Here is a tiny trained network, its code and every weight. The questions are about switching its units off for an input and a class, where a switched-off unit gives its printed mean instead of its output.

import numpy as np


def w(rows, s, z=0):
    codes = np.array(rows[::2]) - 128.0
    scale = np.full(codes.shape[1], s)
    scale[-1] = z or s
    return codes * scale


def f(y):
    return y / 2 * (1 + np.tanh(0.7978845608 * (y + 0.044715 * y**3)))


def log_softmax(a):
    a = a - a.max(-1, keepdims=True)
    return a - np.log(np.exp(a).sum(-1, keepdims=True))


def net(x, mask):
    res = np.array(x, float).reshape(1, 7) / 4 @ E
    y = f(res @ A[0][:, :-1].T + A[0][:, -1])
    res = res + np.where(mask, y, B[0][:, -1]) @ B[0][:, :-1]
    return log_softmax(res[-1] @ U[:, :-1].T + U[:, -1])


A, B = {}, {}
E = w([
[106,221,121,118,144,100,97,209,165],'x0',
[114,70,148,123,90,180,141,132,121],'x1',
[37,222,218,141,162,141,173,152,177],'x2',
[100,120,87,160,105,147,129,190,187],'x3',
[82,161,47,178,108,228,147,160,87],'x4',
[180,170,89,183,119,95,118,128,89],'x5',
[122,141,64,58,133,3,48,164,176],'x6',
],0.0072)
A[0] = w([
[176,130,154,148,160,133,189,50,89,166],'N1',
[141,77,36,173,120,153,116,144,110,131],'N2',
[81,170,154,168,143,208,148,132,137,132],'N3',
[138,148,86,150,87,130,107,150,105,226],'N4',
[136,98,163,106,137,130,114,103,123,253],'N5',
[81,232,115,96,134,4,99,181,131,142],'N6',
[78,67,167,54,148,57,103,167,209,153],'N7',
[150,92,32,152,141,161,123,153,115,174],'N8',
[146,221,94,145,180,78,95,161,185,186],'N9',
[144,176,125,128,195,203,161,124,151,206],'N10',
[49,178,178,164,105,222,170,167,130,203],'N11',
[178,117,191,150,129,138,136,82,93,115],'N12',
],0.012,0.0021)
B[0] = w([
[140,96,185,173,106,81,117,129,79,195],'N1',
[186,118,72,132,140,170,112,143,104,190],'N2',
[95,162,149,168,139,178,170,167,142,208],'N3',
[153,130,110,131,130,165,128,136,121,163],'N4',
[126,81,147,160,128,99,126,141,145,169],'N5',
[165,252,156,85,105,77,92,125,157,248],'N6',
[88,52,127,68,142,113,136,114,228,239],'N7',
[158,126,58,107,119,168,116,128,95,186],'N8',
[155,230,142,102,108,119,115,102,125,219],'N9',
[81,145,127,151,117,150,142,156,99,180],'N10',
[54,182,117,162,161,198,211,136,127,246],'N11',
[116,125,150,157,130,77,111,107,66,183],'N12',
],0.018,0.012)
U = w([
[149,59,219,249,99,42,107,70,30,97],'0',
[235,71,15,167,109,194,74,141,68,193],'1',
[18,183,169,230,165,199,250,182,106,216],'2',
[176,254,154,94,70,63,62,93,163,174],'3',
[96,22,133,77,153,69,91,89,224,1],'4',
],0.005,0.0014)

Each question gives the input, the list of numbers given to net, and the class t.
The units are the neurons (one row each of A and B). Each row of codes is followed by its name. A weight is (code - 128) times the scale printed after its matrix; where a second scale follows, it is the last column's (A, B and U).
mask holds one flag per neuron, in row order. A switched-off neuron (its flag False) gives its mean, the last column of its row in B, instead of its output. The means were averaged over made-up inputs and are rounded, as every weight is.
A unit's drop is (log p(t) with every unit on - log p(t) with that unit switched off) / (log p(t) with every unit on - log p(t) with every unit switched off).
The circuit of an input: a set's keep is (log p(t) with only the set's units on - log p(t) with every unit switched off) / (log p(t) with every unit on - log p(t) with every unit switched off). Starting from all 12 units, units are removed one at a time, each time the one whose removal leaves the highest keep (on an exact tie, the one counted first), for as long as the keep stays at least 0.8.
units of the circuit, in order: the units of the circuit, biggest drop first
top k neurons: the k neurons with the biggest drops, biggest first
drop of u: that unit's drop, to one decimal
input [2,-8,-8,6,7,8,4], class 1: units of the circuit, in order : (N2)
input [-6,-8,-2,-5,-1,-4,6], class 4: top 2 neurons : (N7 N9)
input [-7,-8,-1,7,0,8,-7], class 1: units of the circuit, in order : (N2 N8)
input [8,-4,-7,1,3,0,-8], class 1: top 3 neurons : (N8 N2 N4)
input [2,7,0,-2,-4,5,-6], class 0: units of the circuit, in order : (N1 N12)
input [-7,-2,-8,-3,-4,3,3], class 0: top 3 neurons : (N1 N12 N5)
input [0,5,-7,-6,5,-4,-4], class 1: top 2 neurons : (N2 N8)
input [-7,7,-2,2,-1,7,-1], class 1: top 2 neurons : (N2 N8)
input [6,0,-5,-6,-3,-5,0], class 4: drop of N7 : 0.1
input [-5,-6,-5,-5,5,-5,-7], class 0: drop of N1 : 0.4
input [-2,3,-4,-2,-6,-8,-5], class 0: drop of N11 : 0.0
input [-1,2,-4,-5,8,5,-6], class 1: drop of N8 : 1.0
